Here is a tiny trained network, its code and every weight. The questions are about switching its units off for an input and a target symbol, where a switched-off unit gives its printed mean instead of its output.

import numpy as np


def w(rows, s, z=0):
    codes = np.array(rows[::2]) - 128.0
    scale = np.full(codes.shape[1], s)
    scale[-1] = z or s
    return codes * scale


def norm(h):
    return h / np.sqrt((h * h).mean(-1, keepdims=True) + 1e-5)


def f(y):
    return y / 2 * (1 + np.tanh(0.7978845608 * (y + 0.044715 * y**3)))


def softmax(a):
    e = np.exp(a - a.max(-1, keepdims=True))
    return e / e.sum(-1, keepdims=True)


def log_softmax(a):
    a = a - a.max(-1, keepdims=True)
    return a - np.log(np.exp(a).sum(-1, keepdims=True))


def net(x, mask):
    ids = ['Θεημτφω'.index(c) for c in x.split()]
    T = len(ids)
    res = E[ids] + P[:T]
    u = 0
    for l in range(2):
        q, k, v = (norm(res) @ M[l].T for M in (Q, K, V))
        z = softmax(np.where(np.tri(T) > 0, q @ k.T / 2**0.5, -1e9)) @ v
        res = res + np.where(mask[u], z, O[l][:, -1]) @ O[l][:, :-1]
        u += 1
        y = f(norm(res) @ A[l][:, :-1].T + A[l][:, -1])
        res = res + np.where(mask[u : u + 8], y, B[l][:, -1]) @ B[l][:, :-1]
        u += 8
    return log_softmax(norm(res)[-1] @ U[:, :-1].T + U[:, -1])


Q, K, V, O, A, B = {}, {}, {}, {}, {}, {}
E = w([
[109,136,126,62,137,1,47,187,92,182,156,197],'Θ',
[78,202,137,60,127,165,213,87,98,135,126,156],'ε',
[86,209,85,128,80,176,99,158,137,59,94,97],'η',
[88,168,56,105,129,164,122,50,159,180,82,93],'μ',
[189,54,41,121,231,212,109,149,77,76,140,155],'τ',
[72,211,72,140,78,157,144,138,84,106,118,228],'φ',
[152,167,124,206,174,39,185,29,171,41,69,132],'ω',
],0.004)
P = w([
[148,174,112,99,139,147,121,108,137,129,111,149],'0',
[90,183,101,147,175,139,149,134,142,158,155,117],'1',
[176,200,134,135,127,156,160,146,195,178,184,135],'2',
[117,146,129,65,133,126,93,121,124,106,56,163],'3',
[66,187,160,198,223,128,145,197,143,173,133,92],'4',
[90,133,106,121,104,129,111,64,124,95,197,101],'5',
[145,90,85,61,79,85,141,149,113,97,6,154],'6',
[224,179,183,112,89,169,117,165,216,183,101,158],'7',
[29,128,162,158,151,142,90,62,145,106,253,98],'8',
[103,121,146,190,159,92,184,167,116,155,130,53],'9',
[136,137,156,46,94,154,90,117,193,125,101,212],'10',
],0.0041)
Q[0] = w([
[165,128,137,64,82,162,71,86,175,125,163,181],'0.h0',
[145,119,149,66,147,106,87,152,126,127,2,201],'0.h0',
],0.021)
K[0] = w([
[7,76,79,100,131,88,122,58,69,43,161,112],'0.h0',
[62,148,153,220,191,138,124,133,145,155,221,91],'0.h0',
],0.016)
V[0] = w([
[142,79,35,137,183,143,11,151,141,155,129,118],'0.h0',
[141,105,136,149,188,133,123,62,176,149,90,2],'0.h0',
],0.0088)
O[0] = w([
[69,145,195,148,163,79,52,164,101,170,36,84,75],'0.h0',
[170,205,168,188,130,147,129,68,49,128,252,87,3],'0.h0',
],0.0029,0.0037)
A[0] = w([
[132,174,129,153,133,118,135,84,141,86,103,134,192],'0.n0',
[113,153,162,127,121,113,85,142,84,175,150,100,86],'0.n1',
[137,100,130,122,190,140,112,152,109,138,117,126,114],'0.n2',
[164,79,81,117,149,247,133,135,86,118,161,122,52],'0.n3',
[186,79,139,164,230,141,103,129,94,98,116,143,140],'0.n4',
[120,131,145,91,109,59,110,170,127,162,138,118,215],'0.n5',
[128,136,135,159,102,188,127,105,82,147,157,102,2],'0.n6',
[115,139,163,134,107,120,163,122,134,136,112,151,151],'0.n7',
],0.014,0.00098)
B[0] = w([
[133,126,122,190,157,130,186,110,191,157,168,78,254],'0.n0',
[203,91,117,13,127,125,159,180,153,117,155,183,202],'0.n1',
[170,151,171,101,80,188,147,79,82,130,160,155,159],'0.n2',
[175,104,213,131,190,250,119,146,71,116,77,254,251],'0.n3',
[171,82,142,155,188,198,196,126,181,62,89,216,166],'0.n4',
[133,81,100,147,140,161,85,131,71,125,169,111,222],'0.n5',
[78,179,133,86,18,42,147,100,120,120,95,83,190],'0.n6',
[118,126,87,145,118,139,81,136,147,100,116,71,174],'0.n7',
],0.0072,0.0052)
Q[1] = w([
[185,159,120,118,108,158,182,176,168,100,162,171],'1.h0',
[125,95,155,94,140,91,19,197,7,164,147,82],'1.h0',
],0.013)
K[1] = w([
[168,113,92,189,210,130,240,186,158,109,106,93],'1.h0',
[237,180,146,50,74,217,53,189,2,202,179,128],'1.h0',
],0.0092)
V[1] = w([
[97,126,158,70,133,197,150,39,254,81,98,5],'1.h0',
[181,194,132,105,150,143,98,89,120,129,117,89],'1.h0',
],0.0034)
O[1] = w([
[138,62,102,131,200,19,248,131,77,155,136,221,252],'1.h0',
[122,162,134,141,91,78,147,139,125,160,141,155,115],'1.h0',
],0.0014,0.0037)
A[1] = w([
[123,134,137,137,102,85,138,123,137,132,146,104,136],'1.n0',
[190,67,111,109,180,77,45,172,77,163,236,145,38],'1.n1',
[146,105,126,222,170,89,168,104,142,99,170,112,75],'1.n2',
[98,130,144,159,124,162,67,125,117,138,106,104,100],'1.n3',
[107,186,196,183,115,109,128,92,64,148,138,139,9],'1.n4',
[156,147,129,255,218,79,167,104,176,108,148,82,98],'1.n5',
[172,97,133,121,135,119,128,85,130,102,100,137,160],'1.n6',
[166,100,152,130,144,99,72,109,74,130,141,125,22],'1.n7',
],0.014,0.0015)
B[1] = w([
[175,146,158,137,160,103,151,136,80,127,129,184,145],'1.n0',
[154,24,87,171,75,108,52,151,89,204,249,135,196],'1.n1',
[75,158,86,213,166,99,162,179,107,131,132,67,195],'1.n2',
[185,146,103,129,169,107,117,92,67,107,112,84,145],'1.n3',
[64,144,169,132,71,166,54,76,179,141,134,77,143],'1.n4',
[76,137,184,255,198,103,187,159,173,122,176,87,247],'1.n5',
[116,155,152,168,166,135,112,131,118,129,176,136,147],'1.n6',
[122,95,141,127,108,123,145,173,197,186,172,179,145],'1.n7',
],0.0087,0.015)
U = w([
[62,181,207,113,30,169,85,49,152,137,134,97,65],'Θ',
[193,192,148,34,83,4,222,132,96,125,152,135,34],'ε',
[160,29,83,120,76,106,60,161,101,201,221,147,224],'η',
[82,145,144,230,202,86,203,164,160,124,160,79,228],'μ',
[184,142,66,105,176,118,60,95,35,86,50,38,131],'τ',
[193,115,174,118,187,211,161,131,112,80,111,255,181],'φ',
[55,86,18,69,101,110,135,166,243,102,43,160,3],'ω',
],0.004,0.00047)

Each question gives the input, a string of symbols that net reads in full, and the target symbol t.
The units are the heads (2 rows each of Q, K, V and O) and the neurons (one row each of A and B). Each row of codes is followed by its name. A weight is (code - 128) times the scale printed after its matrix; where a second scale follows, it is the last column's (O, A, B and U).
mask holds one flag per unit, layer by layer, with each layer's heads first. A switched-off unit (its flag False) gives its mean, the last column of its rows in O or B, instead of its output. The means were averaged over made-up inputs and are rounded, as every weight is.
A unit's drop is (log p(t) with every unit on - log p(t) with that unit switched off) / (log p(t) with every unit on - log p(t) with every unit switched off).
The circuit of an input: a set's keep is (log p(t) with only the set's units on - log p(t) with every unit switched off) / (log p(t) with every unit on - log p(t) with every unit switched off). Starting from the 12 units with the biggest drops (on a tie, the unit counted first), units are removed one at a time, each time the one whose removal leaves the highest keep (on an exact tie, the one counted first), for as long as the keep stays at least 0.8.
units of the circuit, in order: the units of the circuit, biggest drop first
most important unit: the unit with the biggest drop
k most important neurons: the k neurons with the biggest drops, biggest first
k most important neurons of layer l: the k neurons of layer l with the biggest drops, biggest first
drop of u: that unit's drop, to one decimal
input Θ μ ε ω φ Θ μ, target ω: units of the circuit, in order : [1.n5 1.n1 0.h0]
input ω Θ η η Θ η Θ ε ε ω η, target φ: units of the circuit, in order : [0.h0 1.n5 0.n3]
input ω η ε ω φ, target φ: units of the circuit, in order : [0.h0 0.n3 1.n5]
input ω μ φ φ ω η, target ω: units of the circuit, in order : [0.h0 1.n5 1.n1]
input η Θ μ ω η ω φ ω ε, target ω: units of the circuit, in order : [0.h0 1.n5 1.n1 0.n3]
input η Θ τ ε φ Θ ε φ η φ, target ω: units of the circuit, in order : [0.h0 1.n5 1.n1 0.n3]
input η ω η φ η ε η ε Θ τ φ, target τ: 2 most important neurons of layer 1 : [1.n3 1.n5]
input Θ φ ε η ω Θ φ, target Θ: 2 most important neurons : [1.n4 0.n6]
input ε η ε τ ε μ ε ω ω φ μ, target Θ: units of the circuit, in order : [0.h0 0.n6 1.n4 1.n5]
input η φ ε μ, target ω: most important unit : 0.h0
input μ ω ε ε η, target φ: units of the circuit, in order : [0.h0 0.n3 1.n5]
input μ Θ φ, target ε: 2 most important neurons : [0.n6 0.n1]
input ε μ η ε, target ε: 3 most important neurons : [0.n6 0.n1 1.n5]
input φ η η φ η Θ ω μ, target τ: 3 most important neurons of layer 1 : [1.n3 1.n5 1.n1]
input ε η τ η μ, target η: most important neuron of layer 0 : [0.n1]
input φ ω τ η η Θ τ ω η μ, target Θ: 2 most important neurons of layer 0 : [0.n6 0.n3]
input μ ω ω Θ ω η φ φ ε η, target ω: 3 most important neurons : [1.n5 0.n0 1.n1]
input ε Θ η ω Θ τ τ ε, target η: 2 most important neurons : [0.n1 1.n1]
input η ε η ω η ω ε ε, target Θ: drop of 0.n1 : 0.0
input η Θ ω ω η Θ Θ ε, target τ: drop of 1.n5 : 0.1
input ω φ Θ ε η η ε Θ φ Θ ε, target ω: most important neuron of layer 1 : [1.n5]
